Each row has a class, written after it.
227; -222; -91; -114; 197; 494; -9; 9; 127; 45; 104; -251; 42; 145; 8; -167; -70; 129; -150; 123; 131; 251; 26; 77; -49; -49; -13; 58; 85; -69; -25; 36 -> firet
91; 97; 123; 394; 116; -169; 69; -54; 284; -14; -107; 64; 126; 49; -241; 87; 76; -118; -215; -189; -39; 180; -854; 24; -253; 54; -23; -279; 97; 32; 5; -211 -> Suda
-16; 156; 149; 345; 173; -293; 95; -101; 306; -67; -70; 3; 146; -97; -444; 125; 58; -110; -339; -150; -127; -22; -717; -75; -265; 160; -75; -354; 101; 75; -4; -182 -> firet
283; -172; -175; -68; 277; 563; 12; 26; 109; 54; 54; -189; 38; 127; -3; -233; -86; 157; -255; 164; 170; 259; 79; 106; 32; -113; 33; 97; 114; -22; -108; -31 -> doli
-411; 61; 247; 3; -105; -63; 47; -10; -161; 29; -369; 67; 122; 201; -70; 266; 188; -4; -166; -264; 48; 97; -75; -379; -283; 72; -271; -9; -296; -59; -92; -132 -> des
-204; 38; 173; 111; -6; 81; 75; 11; -48; 49; -304; 171; 86; 309; -47; 70; 196; -14; -213; -160; 86; 386; -145; -212; -129; 33; -169; 112; -261; -33; -214; -208 -> firet
-245; 1; 124; 47; -8; 80; 87; 19; 2; -25; -278; 232; 22; 328; -62; 56; 216; 2; -235; -184; 87; 434; -46; -239; -95; 44; -137; 85; -310; -57; -236; -190 -> doli
289; -138; -160; -62; 280; 516; 77; 2; 134; 42; 62; -195; 74; 140; -64; -225; -85; 106; -265; 142; 193; 274; 6; 115; 54; -128; 53; 61; 123; -28; -100; -59 -> des
187; -212; -153; -194; 202; 496; 44; 45; 252; 1; 100; -177; -12; 220; -121; -223; -148; 97; -187; 187; 15; 109; 119; 91; -76; -25; -67; 36; 73; -63; -20; 86 -> Sidag
196; -255; -111; -157; 238; 593; 69; -26; 68; -22; 111; -164; 22; 187; 10; -137; -161; 68; -186; 49; 162; 220; 32; 102; -50; -60; -28; 34; 27; -78; -8; 61 -> doli
173; -219; -94; -200; 195; 490; 10; 10; 216; -11; 86; -176; 6; 231; -113; -191; -61; 109; -168; 107; 61; 75; 124; 51; -80; -59; -61; 57; 28; -61; -32; 92 -> vili
96; 82; 168; 413; 174; -157; 111; -126; 340; -66; 36; 22; 74; -41; -384; 106; 84; -111; -341; -211; -20; 229; -795; -14; -200; 108; 15; -351; 180; 90; -59; -198 -> vatad
-215; 47; 212; 74; 30; 146; 113; -30; 6; 4; -269; 187; 9; 302; -26; 92; 205; -12; -247; -211; 91; 428; -147; -196; -105; 4; -113; 98; -250; -27; -214; -205 -> kefis
-345; 36; 192; 38; -27; -23; 59; 10; -66; -24; -311; 112; 77; 159; -94; 190; 214; 18; -204; -195; 29; 183; -49; -357; -236; 77; -187; -10; -205; -54; -121; -143 -> Sidag
210; -224; -82; -169; 211; 555; 32; 5; 67; 36; 91; -188; 33; 182; -8; -145; -123; 85; -211; 66; 132; 184; -17; 83; -80; -69; -26; 57; 12; -42; -59; 53 -> vili
179; -209; -127; -182; 207; 523; 60; -8; 73; 25; 71; -180; 25; 181; -2; -148; -195; 101; -204; 76; 111; 134; 28; 89; -71; -83; -64; 84; 61; -60; -42; 73 -> Suda
55; 140; 154; 390; 110; -159; 75; -64; 263; -11; -154; 59; 132; 89; -292; 122; 47; -166; -276; -161; -76; 153; -899; 27; -282; 58; -85; -282; 64; 59; -14; -224 -> peta
284; -152; -175; -53; 270; 564; 47; 19; 76; 32; 52; -172; 23; 106; -32; -220; -150; 124; -306; 169; 155; 255; 34; 88; 16; -123; 25; 70; 134; -4; -115; -4 -> peta
-236; 69; 192; 67; 30; 130; 79; -11; 18; -7; -254; 189; 5; 328; -33; 65; 248; 6; -217; -199; 80; 427; -111; -228; -95; 22; -94; 84; -284; -33; -208; -213 -> Sidag
44; 84; 194; 362; 228; -190; 126; -154; 325; -137; 17; 84; 71; -31; -419; 155; 108; -132; -371; -189; -36; 146; -766; -51; -240; 128; 6; -363; 172; 63; -23; -176 -> doli
-382; 40; 226; 14; -83; -71; 51; -1; -128; 51; -347; 59; 119; 180; -71; 230; 164; 31; -158; -224; -3; 16; -66; -333; -306; 82; -288; -2; -289; -31; -78; -123 -> kefis
154; -233; -91; -179; 170; 509; 13; 1; -3; 72; 44; -232; 60; 170; 59; -89; -142; 149; -146; 71; 129; 68; 62; 64; -108; -74; -87; 83; -14; -58; -20; 65 -> kefis
37; 111; 194; 426; 203; -185; 72; -121; 329; -71; 25; 41; 71; -63; -378; 153; 104; -86; -313; -208; -38; 94; -787; -40; -222; 141; -3; -331; 157; 77; -26; -187 -> kefis
-172; 69; 246; -18; 37; 183; 64; -15; -165; 143; -327; 19; 98; 305; -87; 106; 251; -77; -267; -259; 163; 284; 18; -267; -101; -40; -190; 49; -204; 41; -202; -223 -> peta
-24; 109; 126; 367; 178; -288; 107; -82; 303; -81; -109; 46; 157; -135; -446; 149; 79; -104; -378; -136; -135; -22; -655; -81; -247; 170; -63; -323; 104; 58; -27; -175 -> vatad
180; -215; -122; -197; 186; 512; 23; 44; 239; 20; 46; -188; 14; 273; -136; -211; -108; 65; -230; 124; 25; 131; 87; 66; -76; -27; -114; 74; 54; -72; -65; 95 -> des
42; 144; 97; 347; 111; -173; 77; -39; 203; -14; -137; 66; 142; 69; -256; 90; -16; -114; -203; -124; -39; -20; -796; 16; -307; 25; -95; -267; 54; 51; 20; -185 -> peta
-163; 63; 254; 18; 80; 264; 134; -29; -192; 115; -373; 96; 84; 253; -66; 109; 169; -113; -375; -282; 187; 418; -100; -222; -82; -54; -146; 58; -140; 66; -288; -218 -> peta
57; 50; 139; 334; 121; -144; 66; -84; 234; -34; -109; 76; 127; 95; -270; 133; 90; -133; -251; -185; -40; 134; -787; -5; -283; 47; -42; -305; 44; 41; -1; -189 -> doli
-17; 132; 139; 385; 175; -238; 99; -121; 299; -35; -64; 2; 122; -124; -414; 143; 33; -91; -350; -208; -118; -11; -650; -58; -206; 161; -58; -326; 141; 103; -23; -151 -> Suda
76; 101; 143; 407; 128; -149; 64; -76; 254; -32; -108; 62; 125; 58; -249; 95; 105; -135; -207; -187; -18; 155; -810; 14; -223; 20; -15; -288; 115; 31; 35; -213 -> kefis
-204; 27; 194; 68; 5; 122; 76; -4; -43; 33; -280; 214; 24; 318; -28; 53; 258; -7; -243; -217; 104; 442; -120; -226; -85; 1; -113; 141; -280; -22; -267; -217 -> Suda
198; -231; -132; -177; 267; 524; 27; -19; 45; -14; 44; -188; 70; 159; -33; -82; -126; 90; -224; 104; 124; 101; 50; 25; -90; -62; -53; 28; 34; -78; -22; 62 -> firet
-128; 65; 174; 35; 35; 165; 98; 10; -194; 128; -365; 102; 104; 280; -54; 71; 199; -83; -313; -274; 201; 370; -3; -283; -48; -97; -160; 113; -68; 32; -282; -229 -> firet
-351; 48; 198; 16; -87; -95; 46; 0; -133; 27; -318; 94; 112; 193; -80; 206; 230; 24; -149; -228; 60; 184; -16; -355; -230; 60; -220; 12; -246; -55; -126; -157 -> Suda
-202; 42; 228; 37; 40; 205; 80; -4; -206; 107; -374; 68; 102; 250; -86; 137; 233; -76; -333; -263; 224; 417; 6; -310; -35; -30; -157; 56; -123; 34; -254; -203 -> vili
217; -170; -63; -148; 234; 532; 67; -40; 90; 16; 78; -214; 19; 151; 7; -110; -135; 83; -202; 39; 169; 194; -20; 97; -58; -113; -4; 30; 80; -38; -37; 23 -> peta
46; 98; 160; 456; 138; -128; 61; -46; 334; -12; -187; 49; 147; 44; -313; 116; 99; -153; -269; -171; -8; 257; -845; 6; -197; 107; -48; -309; 146; 19; 0; -220 -> des
329; -192; -208; -20; 271; 591; 14; 30; 119; 53; 92; -202; 31; 149; -32; -244; -121; 127; -294; 155; 144; 336; -5; 114; 62; -82; 39; 61; 121; -8; -127; -7 -> Sidag
52; 108; 189; 404; 214; -167; 109; -153; 299; -83; 55; 24; 69; -67; -373; 145; 59; -91; -324; -169; -45; 116; -802; -24; -257; 131; 3; -374; 156; 94; -6; -165 -> kefis
175; -221; -118; -205; 207; 494; 36; 4; 34; 22; 61; -222; 86; 124; -10; -105; -175; 143; -194; 117; 81; -6; 29; 64; -160; -52; -81; 49; -18; -62; 6; 83 -> vili
-31; 150; 182; 385; 157; -310; 129; -136; 304; -75; -56; 50; 115; -170; -400; 211; 46; -96; -335; -170; -132; 19; -693; -52; -244; 172; -13; -354; 136; 93; -3; -162 -> vili
28; 124; 181; 440; 241; -197; 93; -125; 380; -108; -3; 86; 96; -54; -410; 127; 106; -100; -342; -191; -61; 100; -781; -48; -212; 146; 24; -321; 146; 52; -20; -197 -> firet
172; -187; -110; -171; 206; 503; 9; 15; 222; 25; 81; -195; 0; 238; -128; -195; -127; 108; -208; 153; 35; 100; 72; 88; -84; -29; -105; 38; 43; -39; -43; 69 -> vatad
-219; 52; 192; 49; 18; 97; 91; -22; -42; -6; -259; 228; 24; 342; -36; 68; 259; 2; -243; -240; 106; 391; -73; -245; -89; -7; -98; 103; -348; -41; -225; -217 -> vatad
-179; 35; 235; 38; -1; 156; 109; -23; -238; 173; -362; 60; 129; 245; -22; 106; 183; -53; -291; -291; 189; 344; -71; -237; -114; -65; -176; 71; -192; 59; -261; -233 -> vatad
185; -222; -146; -205; 191; 521; 12; 75; 218; 43; 53; -201; 23; 238; -164; -225; -146; 78; -220; 188; 0; 101; 115; 76; -112; 8; -146; 58; 72; -50; -63; 109 -> Suda
96; 99; 135; 381; 97; -157; 56; -57; 277; 31; -93; -1; 133; 56; -265; 91; 68; -98; -214; -142; -42; 186; -813; 27; -273; 56; -36; -314; 99; 55; 5; -222 -> Sidag
52; 133; 175; 394; 113; -197; 46; -82; 251; -9; -96; 61; 130; 102; -255; 91; 58; -129; -215; -149; -57; 123; -841; 18; -260; 43; -42; -258; 119; 23; 52; -185 -> firet
289; -171; -172; -55; 287; 573; 57; 3; 133; -2; 56; -132; 27; 168; -51; -204; -129; 115; -330; 162; 135; 336; -21; 123; 39; -102; 39; 71; 137; -30; -125; -4 -> vatad
179; -235; -100; -164; 205; 473; 37; 1; 133; -6; 84; -178; 17; 144; -27; -129; -137; 131; -231; 98; 70; 143; 23; 73; -115; -27; -55; 50; 65; -69; -34; 78 -> doli
281; -185; -126; -83; 278; 579; 56; -4; 52; 67; 22; -189; 62; 100; -22; -194; -93; 146; -306; 157; 201; 316; 41; 98; 43; -124; 45; 74; 145; 6; -127; -36 -> vili
-190; 59; 215; -9; 1; 124; 66; -18; -284; 140; -337; 46; 122; 234; -59; 143; 200; -48; -278; -224; 165; 297; -28; -299; -153; -42; -198; 49; -166; 44; -237; -197 -> Suda
5; 179; 236; 437; 166; -268; 127; -153; 353; -67; -70; 38; 80; -131; -417; 222; 103; -145; -369; -230; -91; 169; -724; -39; -174; 150; 20; -361; 191; 104; -39; -207 -> peta
-211; 34; 228; 66; 37; 128; 110; -49; -71; 5; -268; 197; 41; 296; -25; 72; 260; -36; -237; -259; 151; 418; -107; -217; -84; -24; -83; 80; -287; -17; -213; -229 -> doli
49; 93; 195; 425; 182; -233; 87; -115; 374; -68; -12; 33; 108; -83; -431; 129; 130; -92; -337; -201; -70; 150; -771; -33; -229; 159; -8; -319; 211; 68; -56; -176 -> Suda
-388; 81; 259; 5; -69; -83; 36; -18; -129; -10; -310; 103; 95; 165; -86; 197; 232; 25; -156; -252; 29; 40; -20; -370; -257; 46; -228; 37; -231; -50; -79; -122 -> vili
-187; 13; 198; 0; 18; 179; 57; 27; -202; 185; -355; 51; 103; 263; -53; 90; 225; -60; -284; -295; 196; 322; 33; -295; -79; -48; -163; 67; -174; 43; -277; -220 -> Sidag
-206; 13; 211; 83; 36; 153; 105; -32; 12; -17; -311; 227; 16; 312; -38; 142; 233; -46; -263; -257; 135; 472; -202; -235; -98; 11; -105; 61; -301; -39; -226; -230 -> vili
-353; 29; 205; 3; -44; 10; 69; -23; -187; 20; -345; 120; 126; 212; -32; 210; 148; -2; -184; -224; 44; 122; -56; -330; -266; 34; -237; 44; -287; -54; -112; -132 -> firet
155; -186; -98; -194; 197; 475; 40; 14; 226; -18; 57; -174; 8; 214; -138; -154; -146; 96; -213; 125; -1; 4; 84; 65; -147; -34; -115; 48; 33; -61; -23; 101 -> peta
217; -208; -116; -100; 224; 521; 23; -5; 74; 34; 96; -172; 27; 180; 61; -159; -150; 118; -147; 73; 166; 164; -14; 85; -42; -90; -10; 73; 42; -69; -9; 35 -> firet
-25; 117; 103; 406; 179; -228; 120; -114; 279; -72; -107; 16; 169; -138; -404; 177; 34; -114; -340; -189; -133; -48; -645; -62; -225; 147; -52; -314; 92; 74; -13; -165 -> Sidag
-212; 50; 212; -11; 6; 149; 110; 1; -238; 104; -396; 68; 127; 264; -61; 114; 181; -69; -320; -266; 136; 278; -11; -290; -114; -43; -207; 85; -152; 21; -228; -176 -> Sidag
72; 89; 186; 411; 209; -150; 136; -165; 367; -103; 46; 39; 73; -89; -390; 142; 73; -93; -335; -223; -39; 186; -762; -4; -228; 110; 43; -362; 179; 75; -24; -195 -> peta
313; -195; -154; -63; 247; 497; 24; 2; 67; 53; 85; -185; 35; 111; -5; -225; -80; 120; -260; 148; 190; 319; -25; 115; 34; -138; 54; 49; 172; -12; -95; -43 -> doli
